Below are the code and all the weights of a small trained network. Each question names an input and a class and asks about switching units off, where a switched-off unit gives its printed mean instead of its output.

import numpy as np


def w(rows, s, z=0):
    codes = np.array(rows[::2]) - 128.0
    scale = np.full(codes.shape[1], s)
    scale[-1] = z or s
    return codes * scale


def norm(h):
    return h / np.sqrt((h * h).mean(-1, keepdims=True) + 1e-5)


def f(y):
    return y / 2 * (1 + np.tanh(0.7978845608 * (y + 0.044715 * y**3)))


def log_softmax(a):
    a = a - a.max(-1, keepdims=True)
    return a - np.log(np.exp(a).sum(-1, keepdims=True))


def net(x, mask):
    res = np.array(x, float).reshape(1, 7) / 4 @ E
    u = 0
    for l in range(2):
        y = f(norm(res) @ A[l][:, :-1].T + A[l][:, -1])
        res = res + np.where(mask[u : u + 6], y, B[l][:, -1]) @ B[l][:, :-1]
        u += 6
    return log_softmax(norm(res)[-1] @ U[:, :-1].T + U[:, -1])


A, B = {}, {}
E = w([
[185,211,132,25,101,223,211,76,15],'x0',
[115,133,129,131,134,130,141,125,134],'x1',
[114,161,216,168,238,149,84,246,55],'x2',
[128,121,128,121,125,122,130,133,127],'x3',
[130,125,127,131,126,122,134,131,125],'x4',
[23,176,3,127,157,67,78,92,94],'x5',
[128,126,129,121,125,123,131,133,126],'x6',
],0.0062)
A[0] = w([
[136,47,199,125,114,118,138,82,185,3],'L0N0',
[127,105,100,117,213,100,110,147,138,98],'L0N1',
[126,129,86,110,194,172,148,96,83,10],'L0N2',
[183,112,228,185,86,161,146,177,244,23],'L0N3',
[134,121,85,159,62,94,110,118,253,14],'L0N4',
[157,97,189,93,110,182,158,114,156,72],'L0N5',
],0.0077,0.0023)
B[0] = w([
[89,215,254,115,124,133,99,25,113,182],'L0N0',
[202,158,135,108,170,105,94,157,212,171],'L0N1',
[140,114,197,76,47,79,115,128,21,149],'L0N2',
[96,104,166,104,139,116,115,94,32,254],'L0N3',
[152,196,106,146,46,126,92,226,61,233],'L0N4',
[176,181,68,190,102,122,194,123,162,207],'L0N5',
],0.0085,0.0053)
A[1] = w([
[104,121,193,171,62,104,104,91,168,3],'L1N0',
[156,114,169,209,70,161,121,181,121,136],'L1N1',
[191,141,167,139,82,92,147,60,186,78],'L1N2',
[109,48,191,142,163,99,105,118,129,66],'L1N3',
[208,146,147,174,142,217,228,117,127,106],'L1N4',
[144,96,99,80,94,135,171,2,149,80],'L1N5',
],0.01,0.0035)
B[1] = w([
[133,238,92,108,162,157,126,127,75,155],'L1N0',
[119,95,135,105,121,135,199,107,122,199],'L1N1',
[123,197,194,33,112,118,73,183,147,181],'L1N2',
[64,99,101,118,149,182,151,2,158,161],'L1N3',
[114,114,99,156,135,160,120,192,182,254],'L1N4',
[180,82,121,121,165,82,110,49,174,214],'L1N5',
],0.013,0.0067)
U = w([
[106,253,197,88,110,117,97,137,14,254],'0',
[208,148,138,75,78,152,153,121,250,94],'1',
[48,75,189,155,183,179,167,31,140,192],'2',
[144,95,154,150,138,208,208,244,109,68],'3',
[90,157,23,188,14,64,88,178,157,79],'4',
[168,59,80,87,103,55,128,8,90,87],'5',
[64,90,109,211,221,73,59,173,171,100],'6',
],0.015,0.0035)

Each question gives the input, the list of numbers given to net, and the class t.
The units are the neurons (one row each of A and B). Each row of codes is followed by its name. A weight is (code - 128) times the scale printed after its matrix; where a second scale follows, it is the last column's (A, B and U).
mask holds one flag per neuron, layer by layer. A switched-off neuron (its flag False) gives its mean, the last column of its row in B, instead of its output. The means were averaged over made-up inputs and are rounded, as every weight is.
A unit's drop is (log p(t) with every unit on - log p(t) with that unit switched off) / (log p(t) with every unit on - log p(t) with every unit switched off).
The circuit of an input: a set's keep is (log p(t) with only the set's units on - log p(t) with every unit switched off) / (log p(t) with every unit on - log p(t) with every unit switched off). Starting from all 12 units, units are removed one at a time, each time the one whose removal leaves the highest keep (on an exact tie, the one counted first), for as long as the keep stays at least 0.8.
units of the circuit, in order: the units of the circuit, biggest drop first
unit that matters most: the unit with the biggest drop
top k neurons: the k neurons with the biggest drops, biggest first
k most important neurons of layer l: the k neurons of layer l with the biggest drops, biggest first
drop of u: that unit's drop, to one decimal
input [5,0,1,5,3,-3,-1], class 3: units of the circuit, in order : L1N4
input [-2,0,1,1,-2,0,5], class 2: units of the circuit, in order : L1N3, L0N5
input [8,4,0,-7,-4,-5,4], class 1: units of the circuit, in order : L0N4, L0N3
input [1,7,-3,-1,2,7,-7], class 5: top 3 neurons : L1N4, L0N4, L1N5
input [0,-7,-5,2,5,3,4], class 4: top 2 neurons : L0N4, L1N5
input [-2,8,3,4,-7,-8,3], class 2: units of the circuit, in order : L0N3, L1N3
input [0,5,-5,-5,-5,0,-1], class 0: 2 most important neurons of layer 1 : L1N4, L1N5
input [-3,-2,1,1,3,-6,-1], class 2: top 2 neurons : L0N3, L1N3
input [7,5,-2,6,6,-1,-5], class 1: top 2 neurons : L1N4, L0N3
input [-3,-2,-3,0,5,0,-5], class 0: top 2 neurons : L0N0, L1N4
input [0,-4,5,-7,-8,5,7], class 6: top 3 neurons : L0N4, L1N2, L1N0
input [-1,-7,3,-1,-8,1,8], class 6: 2 most important neurons of layer 0 : L0N3, L0N1
input [2,1,0,0,-3,8,-5], class 5: top 2 neurons : L0N4, L1N4
input [2,-2,1,6,5,-3,7], class 3: unit that matters most : L1N4
input [2,-3,0,1,-6,5,8], class 5: top 2 neurons : L0N4, L1N2
input [-1,-6,2,-7,8,-8,8], class 2: 2 most important neurons of layer 0 : L0N3, L0N4
input [-7,-2,1,-8,4,-6,-1], class 2: top 2 neurons : L1N3, L0N3
input [0,8,-5,3,-4,-3,7], class 0: top 2 neurons : L0N0, L0N4
input [4,7,1,-2,6,0,2], class 3: top 2 neurons : L0N3, L0N0
input [-8,-3,2,2,-7,-4,7], class 2: units of the circuit, in order : L1N3
input [-7,-6,5,-7,5,-2,3], class 2: drop of L1N3 : 0.4
input [-2,5,7,6,-5,-2,3], class 2: drop of L1N3 : 0.2
input [3,-1,2,-3,2,0,-1], class 3: drop of L0N0 : 0.2
